Here is a tiny trained network, its code and every weight. The questions are about switching its units off for an input and a class, where a switched-off unit gives its printed mean instead of its output.

import numpy as np


def w(rows, s, z=0):
    codes = np.array(rows[::2]) - 128.0
    scale = np.full(codes.shape[1], s)
    scale[-1] = z or s
    return codes * scale


def norm(h):
    return h / np.sqrt((h * h).mean(-1, keepdims=True) + 1e-5)


def f(y):
    return y / 2 * (1 + np.tanh(0.7978845608 * (y + 0.044715 * y**3)))


def log_softmax(a):
    a = a - a.max(-1, keepdims=True)
    return a - np.log(np.exp(a).sum(-1, keepdims=True))


def net(x, mask):
    res = np.array(x, float).reshape(1, 6) / 4 @ E
    u = 0
    for l in range(2):
        y = f(norm(res) @ A[l][:, :-1].T + A[l][:, -1])
        res = res + np.where(mask[u : u + 16], y, B[l][:, -1]) @ B[l][:, :-1]
        u += 16
    return log_softmax(norm(res)[-1] @ U[:, :-1].T + U[:, -1])


A, B = {}, {}
E = w([
[149,165,119,199,139,240,1,14,131,85],'x0',
[208,108,83,48,194,100,149,30,139,157],'x1',
[73,185,120,167,216,84,117,225,112,104],'x2',
[145,200,108,80,96,57,162,43,104,56],'x3',
[91,38,196,82,116,86,94,145,92,172],'x4',
[155,67,21,147,107,121,54,142,117,11],'x5',
],0.0055)
A[0] = w([
[130,129,138,122,125,89,136,101,143,113,133],'L0N0',
[136,89,150,114,132,130,101,106,136,131,165],'L0N1',
[150,129,127,87,107,163,149,112,165,91,58],'L0N2',
[102,159,137,93,127,131,121,173,96,131,38],'L0N3',
[27,122,195,141,163,159,109,186,113,179,140],'L0N4',
[153,89,117,135,114,168,150,84,130,182,121],'L0N5',
[74,143,71,157,120,69,126,109,87,126,4],'L0N6',
[106,88,146,158,91,147,152,110,132,115,93],'L0N7',
[107,177,102,144,127,63,120,89,115,118,28],'L0N8',
[147,115,46,111,112,154,139,79,177,98,228],'L0N9',
[156,149,137,116,6,187,139,175,114,123,116],'L0N10',
[93,118,127,114,144,99,115,175,135,130,168],'L0N11',
[128,137,106,119,117,106,198,147,159,160,143],'L0N12',
[98,142,92,131,46,171,126,84,101,92,153],'L0N13',
[134,92,145,105,175,154,136,126,142,145,134],'L0N14',
[143,198,109,124,76,114,118,126,119,113,7],'L0N15',
],0.011,0.0016)
B[0] = w([
[110,171,164,139,109,98,149,114,130,128,143],'L0N0',
[125,142,108,127,151,134,198,72,177,151,159],'L0N1',
[119,159,154,113,161,170,77,125,74,66,152],'L0N2',
[157,145,175,112,83,174,138,74,167,35,146],'L0N3',
[27,141,254,181,54,209,51,97,187,101,254],'L0N4',
[121,164,113,125,138,167,128,102,167,61,180],'L0N5',
[117,87,105,95,144,159,183,127,178,106,148],'L0N6',
[105,169,73,108,142,173,145,116,97,150,146],'L0N7',
[97,109,182,139,106,133,99,143,23,71,162],'L0N8',
[104,128,151,203,129,146,102,134,127,133,225],'L0N9',
[110,224,92,51,212,115,157,94,172,150,179],'L0N10',
[75,139,120,182,118,177,80,115,181,143,172],'L0N11',
[135,169,115,62,139,189,158,191,114,162,184],'L0N12',
[113,206,106,58,109,71,103,156,201,212,206],'L0N13',
[145,112,80,155,150,172,204,116,144,120,157],'L0N14',
[170,49,147,149,75,122,123,172,172,117,157],'L0N15',
],0.0072,0.0075)
A[1] = w([
[187,170,123,186,151,119,87,168,137,127,4],'L1N0',
[105,165,101,148,161,91,127,150,81,138,169],'L1N1',
[155,118,212,94,86,122,119,98,153,137,176],'L1N2',
[212,204,67,173,135,143,143,148,115,203,128],'L1N3',
[186,139,152,138,79,197,104,41,182,183,209],'L1N4',
[148,214,161,172,132,129,48,123,155,104,157],'L1N5',
[69,137,227,195,149,209,110,169,92,242,203],'L1N6',
[129,177,112,73,133,86,169,155,176,127,100],'L1N7',
[165,112,161,73,91,72,223,187,60,117,106],'L1N8',
[163,54,18,196,176,147,88,171,155,147,123],'L1N9',
[52,110,97,119,37,99,77,169,96,70,88],'L1N10',
[166,106,113,187,171,148,105,108,170,54,141],'L1N11',
[40,65,177,140,55,143,159,166,157,194,111],'L1N12',
[159,154,149,112,156,206,195,176,61,139,121],'L1N13',
[255,179,127,168,105,101,81,89,72,87,151],'L1N14',
[143,121,204,100,20,88,173,99,75,109,162],'L1N15',
],0.0081,0.002)
B[1] = w([
[141,87,97,95,157,105,93,146,142,131,140],'L1N0',
[165,94,109,122,157,141,137,47,159,150,132],'L1N1',
[96,73,95,154,148,140,135,131,74,111,169],'L1N2',
[88,91,138,145,139,108,70,178,112,89,153],'L1N3',
[120,131,169,201,91,163,80,160,197,9,235],'L1N4',
[98,130,118,124,172,67,123,184,87,179,242],'L1N5',
[74,173,112,103,165,125,97,112,180,47,255],'L1N6',
[165,116,145,85,79,95,152,112,109,148,160],'L1N7',
[98,218,112,149,87,147,59,161,153,130,158],'L1N8',
[149,42,131,155,165,137,182,115,1,207,169],'L1N9',
[163,153,141,144,151,142,130,80,179,77,176],'L1N10',
[79,117,180,126,68,97,207,69,125,147,180],'L1N11',
[138,181,105,149,148,58,55,170,175,107,204],'L1N12',
[202,124,160,56,47,106,137,106,166,101,148],'L1N13',
[64,123,155,95,185,106,79,246,134,199,166],'L1N14',
[121,70,69,177,232,90,113,123,103,129,161],'L1N15',
],0.0082,0.0091)
U = w([
[123,56,112,126,185,91,112,159,44,195,112],'0',
[56,143,177,166,133,146,56,140,190,39,209],'1',
[178,16,146,166,108,207,199,56,92,102,5],'2',
[202,178,134,4,29,127,164,128,157,115,67],'3',
],0.012,0.0021)

Each question gives the input, the list of numbers given to net, and the class t.
The units are the neurons (one row each of A and B). Each row of codes is followed by its name. A weight is (code - 128) times the scale printed after its matrix; where a second scale follows, it is the last column's (A, B and U).
mask holds one flag per neuron, layer by layer. A switched-off neuron (its flag False) gives its mean, the last column of its row in B, instead of its output. The means were averaged over made-up inputs and are rounded, as every weight is.
A unit's drop is (log p(t) with every unit on - log p(t) with that unit switched off) / (log p(t) with every unit on - log p(t) with every unit switched off).
The circuit of an input: a set's keep is (log p(t) with only the set's units on - log p(t) with every unit switched off) / (log p(t) with every unit on - log p(t) with every unit switched off). Starting from the 12 units with the biggest drops (on a tie, the unit counted first), units are removed one at a time, each time the one whose removal leaves the highest keep (on an exact tie, the one counted first), for as long as the keep stays at least 0.8.
units of the circuit, in order: the units of the circuit, biggest drop first
unit that matters most: the unit with the biggest drop
k most important neurons: the k neurons with the biggest drops, biggest first
k most important neurons of layer l: the k neurons of layer l with the biggest drops, biggest first
drop when u is switched off: that unit's drop, to one decimal
input [3,3,5,-7,4,8], class 0: units of the circuit, in order => (L1N9 L1N4)
input [2,0,-1,-8,2,7], class 2: unit that matters most => L1N9
input [-2,5,5,-3,-7,0], class 0: units of the circuit, in order => (L0N4 L1N4)
input [0,0,-1,2,3,8], class 0: units of the circuit, in order => (L0N4 L1N9 L1N4)
input [-4,-1,-3,1,-4,5], class 3: 2 most important neurons of layer 0 => (L0N4 L0N10)
input [-6,-3,4,-4,-4,8], class 2: 2 most important neurons => (L0N4 L1N9)
input [-4,4,-2,1,-8,6], class 0: 2 most important neurons of layer 0 => (L0N4 L0N9)
input [-3,6,-8,-4,-6,-8], class 3: 2 most important neurons of layer 0 => (L0N4 L0N12)
input [-6,0,8,4,-7,-6], class 3: 2 most important neurons => (L0N12 L1N13)
input [-6,7,-4,-6,7,4], class 2: 2 most important neurons of layer 0 => (L0N14 L0N4)
input [-3,7,5,-4,-3,-2], class 3: 3 most important neurons => (L0N12 L1N13 L0N4)
input [3,5,-1,-5,0,2], class 2: 2 most important neurons => (L0N4 L1N9)
input [-1,2,-4,-2,-4,-6], class 3: 3 most important neurons => (L0N4 L1N13 L0N12)
input [-5,4,-2,3,-2,-1], class 3: 2 most important neurons of layer 0 => (L0N12 L0N4)
input [7,-6,6,3,-2,7], class 0: 2 most important neurons of layer 1 => (L1N4 L1N9)
input [-8,3,-1,6,-6,4], class 3: unit that matters most => L0N12
input [0,2,-2,0,-8,8], class 0: 2 most important neurons => (L0N4 L1N9)
input [7,-1,6,0,1,8], class 0: drop when L0N4 is switched off => 0.5
input [-7,5,2,1,6,4], class 3: drop when L0N4 is switched off => 0.7
input [2,8,6,7,-7,-1], class 0: most important neuron of layer 1 => (L1N4)
